Below are the code and all the weights of a small trained network. Each question names an input and a class and asks about switching units off, where a switched-off unit gives its printed mean instead of its output.

import numpy as np


def w(rows, s, z=0):
    codes = np.array(rows[::2]) - 128.0
    scale = np.full(codes.shape[1], s)
    scale[-1] = z or s
    return codes * scale


def f(y):
    return np.maximum(y, 0)


def log_softmax(a):
    a = a - a.max(-1, keepdims=True)
    return a - np.log(np.exp(a).sum(-1, keepdims=True))


def net(x, mask):
    res = np.array(x, float).reshape(1, 5) / 4 @ E
    y = f(res @ A[0][:, :-1].T + A[0][:, -1])
    res = res + np.where(mask, y, B[0][:, -1]) @ B[0][:, :-1]
    return log_softmax(res[-1] @ U[:, :-1].T + U[:, -1])


A, B = {}, {}
E = w([
[174,144,90,221],'x0',
[70,254,106,138],'x1',
[139,120,25,64],'x2',
[129,126,130,126],'x3',
[50,57,108,152],'x4',
],0.0095)
A[0] = w([
[199,92,147,114,27],'n1',
[183,90,53,69,68],'n2',
[179,75,107,102,59],'n3',
[102,133,131,99,79],'n4',
[78,115,135,147,83],'n5',
[127,161,65,221,80],'n6',
[90,83,110,169,79],'n7',
[113,123,159,149,50],'n8',
[115,100,154,63,67],'n9',
[207,141,154,108,52],'n10',
[141,116,165,142,104],'n11',
[175,98,81,185,84],'n12',
[128,142,90,106,70],'n13',
[92,134,136,98,72],'n14',
[82,195,66,131,30],'n15',
[90,155,152,77,83],'n16',
[210,180,169,125,61],'n17',
[123,123,172,166,3],'n18',
[119,164,195,147,102],'n19',
[54,105,117,184,87],'n20',
[72,125,173,65,72],'n21',
[154,115,209,168,39],'n22',
[132,140,161,167,70],'n23',
[90,179,130,171,83],'n24',
[158,126,4,114,14],'n25',
[92,108,111,141,8],'n26',
[148,125,112,164,3],'n27',
[108,112,150,93,52],'n28',
[168,81,166,153,97],'n29',
[180,183,142,88,134],'n30',
[100,112,117,140,21],'n31',
[60,209,156,120,70],'n32',
[90,82,120,133,77],'n33',
[112,180,101,165,97],'n34',
[120,121,130,52,38],'n35',
[155,127,100,190,6],'n36',
],0.015,0.0058)
B[0] = w([
[110,70,157,120,193],'n1',
[22,193,150,202,233],'n2',
[109,41,178,138,206],'n3',
[141,144,148,118,154],'n4',
[133,134,58,102,163],'n5',
[203,183,187,87,246],'n6',
[129,159,84,36,186],'n7',
[94,133,109,172,146],'n8',
[170,180,177,112,196],'n9',
[96,130,69,30,193],'n10',
[75,135,131,165,170],'n11',
[198,153,204,56,209],'n12',
[72,133,134,183,161],'n13',
[150,143,135,117,159],'n14',
[103,12,176,152,229],'n15',
[211,184,181,151,190],'n16',
[110,125,52,2,230],'n17',
[69,185,154,139,157],'n18',
[75,162,107,194,214],'n19',
[103,162,54,6,199],'n20',
[206,178,157,120,206],'n21',
[57,215,119,204,209],'n22',
[117,148,134,144,174],'n23',
[139,57,153,115,218],'n24',
[77,187,168,208,221],'n25',
[114,140,104,82,140],'n26',
[150,163,199,117,143],'n27',
[174,152,138,118,158],'n28',
[106,29,160,148,216],'n29',
[91,101,65,61,234],'n30',
[120,135,103,81,135],'n31',
[112,20,173,142,254],'n32',
[126,142,103,78,176],'n33',
[117,54,175,129,217],'n34',
[141,143,181,130,184],'n35',
[177,191,202,68,173],'n36',
],0.0075,0.0078)
U = w([
[139,142,126,141,254],'0',
[106,25,202,137,85],'1',
[15,247,151,191,85],'2',
[254,214,219,99,86],'3',
[83,152,39,25,95],'4',
],0.0083,0.018)

Each question gives the input, the list of numbers given to net, and the class t.
The units are the neurons (one row each of A and B). Each row of codes is followed by its name. A weight is (code - 128) times the scale printed after its matrix; where a second scale follows, it is the last column's (A, B and U).
mask holds one flag per neuron, in row order. A switched-off neuron (its flag False) gives its mean, the last column of its row in B, instead of its output. The means were averaged over made-up inputs and are rounded, as every weight is.
A unit's drop is (log p(t) with every unit on - log p(t) with that unit switched off) / (log p(t) with every unit on - log p(t) with every unit switched off).
The circuit of an input: a set's keep is (log p(t) with only the set's units on - log p(t) with every unit switched off) / (log p(t) with every unit on - log p(t) with every unit switched off). Starting from the 12 units with the biggest drops (on a tie, the unit counted first), units are removed one at a time, each time the one whose removal leaves the highest keep (on an exact tie, the one counted first), for as long as the keep stays at least 0.8.
units of the circuit, in order: the units of the circuit, biggest drop first
k most important neurons: the k neurons with the biggest drops, biggest first
input [4,3,-4,-1,5], class 4: units of the circuit, in order => [n20]
input [7,-3,6,5,5], class 3: units of the circuit, in order => [n12, n6]
input [-6,3,8,-7,2], class 2: units of the circuit, in order => [n2, n25]
input [6,-3,0,-5,-8], class 4: units of the circuit, in order => [n17, n10]
input [-4,5,1,-3,-5], class 1: units of the circuit, in order => [n32, n15]
input [1,3,-4,4,-7], class 4: units of the circuit, in order => [n17, n30]
input [-5,8,-2,6,3], class 1: 2 most important neurons => [n32, n15]
input [-1,-2,-5,1,5], class 2: units of the circuit, in order => [n22, n32]
input [4,3,2,2,-6], class 4: 2 most important neurons => [n17, n30]
input [6,0,-8,-1,-7], class 2: 2 most important neurons => [n22, n19]
input [2,4,1,-3,6], class 4: 2 most important neurons => [n20, n7]
input [7,7,-6,6,0], class 1: units of the circuit, in order => [n32, n24]
input [8,-3,-7,2,4], class 3: 4 most important neurons => [n12, n6, n36, n2]
input [-6,-6,-6,-4,-8], class 4: units of the circuit, in order => [n17, n10]
input [7,-4,-8,1,8], class 2: units of the circuit, in order => [n22]
input [5,-1,7,-3,-8], class 4: 4 most important neurons => [n17, n30, n10, n22]
input [-7,2,-8,-1,8], class 2: 3 most important neurons => [n19, n17, n22]
input [-4,5,3,1,-5], class 1: units of the circuit, in order => [n32, n15]
input [7,2,4,5,1], class 3: units of the circuit, in order => [n6, n12]
input [7,1,-7,1,-5], class 2: 3 most important neurons => [n22, n19, n18]
input [-6,7,-2,-3,5], class 1: units of the circuit, in order => [n32]
input [-6,8,0,2,-1], class 1: 2 most important neurons => [n32, n15]
input [4,1,7,-6,2], class 2: 2 most important neurons => [n25, n2]
input [6,6,-1,0,-5], class 1: 4 most important neurons => [n15, n34, n32, n24]
input [-8,7,-5,2,5], class 3: 2 most important neurons => [n21, n16]
input [7,8,3,-2,7], class 1: 4 most important neurons => [n15, n34, n24, n32]
input [-5,5,-3,1,8], class 4: units of the circuit, in order => [n20]
input [-1,5,8,-3,6], class 2: 2 most important neurons => [n25, n2]
input [-8,7,8,1,-4], class 2: 3 most important neurons => [n2, n25, n13]
